In the rows, zero is written as 128.
[172 183 153 138 126  85 108 178 117 138 102 149  99 142 117 150  94  92
  22  86 101 132 123 118 101 141 109 118 153 105  86 149 100 155 142 118
 119 183 157]  6
[150 186 141 131 110  75 124 137  99 134 111 152 117 148 128 137  85 109
  52 116  92 144 159 121 114 134  96 148 140 128 106 151  90 147 148 136
 102 169 164]  7
[171 169 140 132 126  81 113 178 111 128  95 137 105 155 128 141 106 101
  25  92  94 149 136 127 106 137 100 123 155 106  94 150  86 150 141 122
 114 178 162]  6
[161 176 134 139 121  89 115 170 110 147  94 173  98 147 116 131 104 104
  29 112  97 129 122 120 100 142 129 136 142 109 106 156  87 159 142 120
 114 187 156]  2
[167 178 132 133 119  67 123 136  98 137 117 174 112 143 122 153  87 114
  35 111  99 152 161 118 116 123 116 150 142 134 114 148 104 153 151 128
 103 175 167]  5
[148 161 116 107 118 145  92  98 154 144 149 141 120  85  42 137 148  67
 141 129 129 113 134 106 115 131 158 136 115 128  96 101 121 111 183 135
  78 164 174]  0
[137 134 104 153 162  97 175 116 139 117 106  76 156 142 126 120 139 133
 156 161 120  68 140 158 167 156 112 157  89 114  93 109  71  83 149 120
  87 117  91]  3
[144 144 146 128 153 140  70 151 131 153 143 183 117 147 109 110 143 112
 135 131 135  91 141  93 116 163 107 100 118 114 105 108 151 150 104 176
 185 140  62]  4
[157 189 148 131 101  88 119 169  99 143  99 149 108 143 135 126  80 102
  25 102 120 152 143 128  86 140 109 119 144 110  98 156 106 150 150 122
  98 175 157]  7
[146 142 155 146 149 136  65 142 150 156 135 138 122 146 123 104 122 123
 121 103 119  95 146  88 138 146 124  84 130 114 104 111 150 143 115 167
 179 136  60]  6
[130 151 158 136 138 167  77 124 144 151 128 167 116 128 118  86 115 109
 124 117 132  90 151 101 120 136 110  81 118 125 123 106 130 127 126 154
 157 153  66]  7
[145 156 120 109 123 142  86  85 153 145 152 120 126  97  51 130 140  44
 169 138 127 102 146 111 118 129 146 132 113 127  74  93 137 107 190 134
  71 159 170]  0
[145 156 142 133 153 146  76 144 148 148 138 188 104 125 119  98 136 132
 107 121 135  87 128  98 134 152 109  92 113 110 122 105 148 156 116 167
 187 130  65]  3
[118 124  86 151 168 106 186 120 122 119 112  49 165 136 105 118 146 120
 191 157  96  91 155 144 169 156 115 159  95 111 109 118  76  70 140 124
  86 130  98]  0
[152 170 139 115 116 129  85  95 167 137 158 150 114  77  55 152 136  71
 111 116 140 103 128 105 117 135 146 139 112 129  81 102 126 121 177 131
  82 147 172]  3
[122 124  98 154 173  80 170 130 126 133 119  90 177 152 117 124 142 145
 175 153  96 108 153 144 166 142 100 170  89 118  98 121  91  78 149 120
 100 142 100]  1
[142 153 153 125 137 151  67 122 154 151 134 141 110 126 116  87 135 117
 115 125 143  92 150 101 121 154 116  98 119 123 110 100 145 152 129 165
 177 141  51]  3
[147 169 123 138 131  78 112 195 101 132 102 163 119 133  98 115 115  80
  48 125 125 150 146 121  99 133 109 133 154 118 108 142  93 139 158 140
  92 176 160]  0
[112 108 144  95 112  84 144  84 138 125 100  38 115 188 156 111 109 169
 163 156 127  80 129 166  67 110 210 126 139 111  96 148 139 112 137 121
 156 116 130]  2
[159 157 139 101 123 137  88  81 154 149 135 153 121  90  64 156 142  71
 167 113 136 114 136 122 108 137 133 133 107 144  64  99 155 110 184 112
  76 165 182]  1
[103 124 125  81 121  68 157 108 149 118 113  28 105 177 144 102 113 150
 168 138 144  75 127 161  42 116 173 120 157 118  88 144 137 108 163 128
 160 127 133]  0
[139 145 157 139 147 136  64 155 144 153 138 146 120 152 108 107 124 122
 121  88 123 101 136  79 130 153 117  80 127 109 108 107 137 150 111 163
 182 141  58]  6
[125 114  99 150 161 106 173 110 125 124  88  79 159 157 109 111 143 148
 181 172  88  77 140 149 175 145 139 164  81 118 121 120  69  70 136 118
  86 129 100]  2
[120 122  80 143 168  93 179 131 121 121 112  54 171 153 101 104 144 119
 186 170 115  88 151 146 169 155 114 169  95 125 110 109  67  74 153 131
  86 131  97]  0
[123 108 110 166 167 106 178 124 118 121  98  71 165 158 108 115 126 149
 179 159  90  75 135 151 172 146 134 162  82 110 123 129  59  63 125 118
  88 127 107]  2
[170 182 134 147 115  63 125 149 105 149 118 161 127 128 130 153  80  94
  26 109 116 146 159 123 116 128 116 143 136 130 107 150 126 160 148 123
  97 178 156]  5
[144 136 122 125 162 159  68 143 140 161 136 171 119 127 109  87 157 120
 136 113 123 115 153 104 127 138 112  97 119 131 119 104 142 129 130 158
 179 164  73]  1
[140 141 137 123 140 149  72 139 149 167 125 172 116 138  93  79 144 130
 137 116 113  78 130  99 131 153 128 102 109 125 138 101 142 145 128 162
 187 164  58]  2
[163 179 143 156 114  66 122 138 106 147 116 166 123 129 131 155  74  98
  16 121 119 145 156 127 117 112 124 145 133 128 109 160 124 153 143 120
  98 172 167]  5
[110 126 110  86 132  77 143 100 142 132 130  56 125 191 167 121 125 178
 155 138 154  99 121 162  59 117 186 128 142 118  76 139 127 129 137 120
 172 115 126]  1
[109 129 130  84 133  71 145 100 151 136 121  39 105 167 162 114 105 140
 168 131 152  80 129 163  45 100 186 112 147 119  54 140 153 102 147 107
 150 128 144]  1
[166 178 125 131 137  69 126 157 105 136 122 166 109 148 122 153 105 105
  63 133  85 128 151 124 120 140  94 162 138 111  87 157  93 148 140 140
 118 160 156]  4
[116 124 103 149 168  86 178 132 128 121 101  75 166 142  94 114 132 136
 167 169 100  98 157 145 163 140 107 163  94 109 110 126  84  70 161 123
 100 135  98]  0
[121 116 145  98 108  73 153  65 151 122 132  56 119 179 171 136  94 150
 150 137 148  85 135 159  60 104 189 122 146 125  91 133 148 124 158 113
 144 122 127]  5
[140 148 143 118 125 151  89 128 140 158 130 158 123 136 121  88 134 129
 136 110 125 100 148  99 115 153 114  90 117 129 136  95 142 143 134 166
 174 155  56]  7
[165 177 150 140 118  80 108 158 113 130 109 159  95 134 132 140 106  93
  14 111 119 147 143 124 102 150 103 133 149 103  84 148  82 164 144 126
 118 163 150]  3
[161 174 150 145 133  70 112 176 119 129 101 164 108 145 120 145 101  86
  34 106 102 133 132 115 120 131 104 129 157 118  83 141  91 142 139 123
  99 174 164]  6
[104 124 116  81 132  69 149  92 143 128 124  39 125 191 174 122 113 171
 161 146 158  96 133 163  59 102 189 129 135 123  70 148 139 119 127 118
 163 117 140]  1
[131 132 101 165 159 102 185 114 137 113 118  56 174 131 128 133 145 139
 160 151 107  82 147 160 172 161 114 164  93 109 104 119  78  84 139 126
  84 115  90]  3
[120 122 113 152 150  90 186 118 113 114 100  67 184 151 128 116 120 152
 174 162 101  92 157 167 168 141 111 156  84 112 125 125  77  61 144 123
  79 126 100]  7
[106 114 141  95 118  72 153  78 153 123 101  24 101 187 166 112 109 169
 159 147 121  63 123 161  51 116 203 127 150 115  87 155 138 110 138 119
 166 123 129]  2
[143 133 139 130 162 164  69 139 141 144 137 170 119 138 110  95 153 124
 131 153 120 102 156  99 129 141 113 106 114 115 121 109 131 125 103 182
 172 147  64]  4
[139 150 130 127 159 140  75 149 133 151 143 187 106 141 107 104 151 127
 131 134 124  84 131  96 127 158 104 107 115 116 120 117 145 143 100 177
 191 136  67]  4
[105 118 138  91 124  68 160  92 150 111 113  32 111 170 176 123 121 151
 161 172 135  74 140 177  59 101 180 134 151 112  77 159 144  98 127 126
 147 116 127]  4
[109 133 154  90 109  87 136  80 166 120 131  35 101 169 170 114  96 151
 141 160 156  75 131 151  70 104 193 129 143 116  77 142 142 125 152 127
 147 110 121]  3
[123 124 148  84 114  83 141  84 155 121 107  13 102 174 168 117  95 155
 159 151 127  76 136 150  86  88 204 122 145 127  90 148 150 103 141 127
 138 121 142]  6
[124 123  76 151 176 103 180 125 121 132 123  76 173 140 115 131 148 130
 187 139 111  99 145 148 171 147 116 163  84 124  99 118  76  75 136 107
  92 125 106]  1
[111 136 155  87 107  78 132  72 163 121 123  39  93 165 179 112  98 161
 140 168 149  76 143 161  79  97 205 124 146 108  65 151 158 115 148 130
 149 106 129]  3
[105 122 148  93 109  90 138  78 153 129 105  43  97 176 160 107  95 161
 154 162 133  65 125 154  67  90 223 127 137 120  99 161 140 111 137 118
 145 127 137]  2
[116 117  84 161 165 106 185 117 128 126 118  72 166 156 108 123 147 141
 183 141  76  72 128 145 175 156 124 164  85 107 119 124  66  80 129 114
 102 125  99]  2
[142 153 117  98 120 128  87  94 149 159 166 146 125  97  63 143 158  57
 167 118 141 116 129 118 127 140 153 139 118 137  59  88 149 112 182 113
  90 154 168]  1
[149 148 125 130 160 148  74 144 139 150 138 193 117 134 122 108 154 123
 137 144 130  81 136 105 134 153 112 102 110 113 119 112 142 146  97 177
 177 138  66]  4
[117 124 161  82 114  88 139  83 158 115 105  10  96 179 173 115  88 153
 155 150 131  75 139 152  82  88 199 121 153 133  83 152 153 102 139 125
 139 129 140]  6
[144 150 145 115 107 147  89  77 159 148 124 142 116 105  44 139 135  73
 160 116 120  91 126 115 120 138 145 135  98 137  84 106 135 105 184 109
  67 158 169]  2
[157 145 144 148 126 132  66 118 133 169 142 181 120 144 123 103 121 113
 114 103 150 101 152  91 118 151 128  88 122 136 120  98 158 158 133 163
 166 143  61]  5
[118 129 160  84 118  85 132  87 162 119 115  19 100 174 153 120  93 137
 153 143 130  70 128 147  73  93 190 119 150 125  81 143 150 107 146 120
 146 133 136]  6
[141 142 137 121 147 145  67 136 137 171 134 163 118 124 115  88 152 119
 143 120 133 109 144 100 117 142 127  93 112 122 117 101 159 141 116 158
 187 164  64]  1
[169 155 141 115 103 138 100  57 159 147 144 165 126  98  74 163 121  70
 149 111 141 102 144 126 134 131 138 131 101 149  81  90 146 115 193 108
  59 157 170]  5
[149 153 112 106 127 133  76  82 149 157 161 134 131  84  69 137 146  47
 164 137 133 113 147 120 133 109 155 143 102 140  74 101 147 101 172 122
  72 161 186]  1
[133 138 140 136 165 175  76 141 153 144 144 172 112 146 106  94 140 113
 136 142 127  85 142  92 126 134  99 103 106 120 116 112 125 124 112 167
 164 150  65]  4
[104 125 146  88 126  81 150  91 153 114 122  55 126 187 172 131 108 165
 154 182 155  73 128 170  61 101 185 133 136 109  75 148 134 119 116 127
 154 113 118]  4
[152 145 134 117 118 140  80  81 155 152 140 143 122  92  52 137 139  61
 150 135 109  94 135 111 126 124 172 137 108 127  91 102 137 109 176 125
  84 157 168]  2
[154 157 132 107 126 138  87  77 152 151 140 141 124  87  71 150 140  74
 170 118 133 111 145 126 127 131 141 133 100 137  60 105 150 100 168 114
  75 161 182]  1
[132 147 126 123 143 151  73 149 144 161 149 137 123 138  88  74 139 109
 138 125 139  92 133  94 115 159 115 105 123 125 130  99 132 148 146 173
 182 160  53]  0
[158 179 120 132 142  73 116 160  95 149 116 159 115 140 116 139 103 102
  63 111  97 146 154 120 111 125 110 150 137 127  90 152  99 143 138 128
 120 178 168]  1
[144 146 115 120 161 163  67 145 145 157 136 142 117 124  90  71 132 108
 133 131 133  94 155  94 125 141 112  97 116 132 131 105 140 136 139 179
 177 155  72]  0
[147 163 134 108 117 137  89  92 162 134 154 151 116  91  61 151 143  81
 118 127 142 114 136 106 128 134 155 140 109 126  75  98 128 118 170 131
  80 141 172]  3
[135 148 136 135 158 168  67 142 143 153 133 163 113 136  80  77 127 116
 132 126 128 101 147  80 116 142 107  93 117 124 126 103 123 136 137 175
 167 154  68]  0
[157 156 129 112 128 134  88  84 156 146 159 143 127  98  71 157 147  52
 163 149 118  94 144 117 123 135 137 141 107 117  60 101 150 112 168 135
  83 146 160]  4
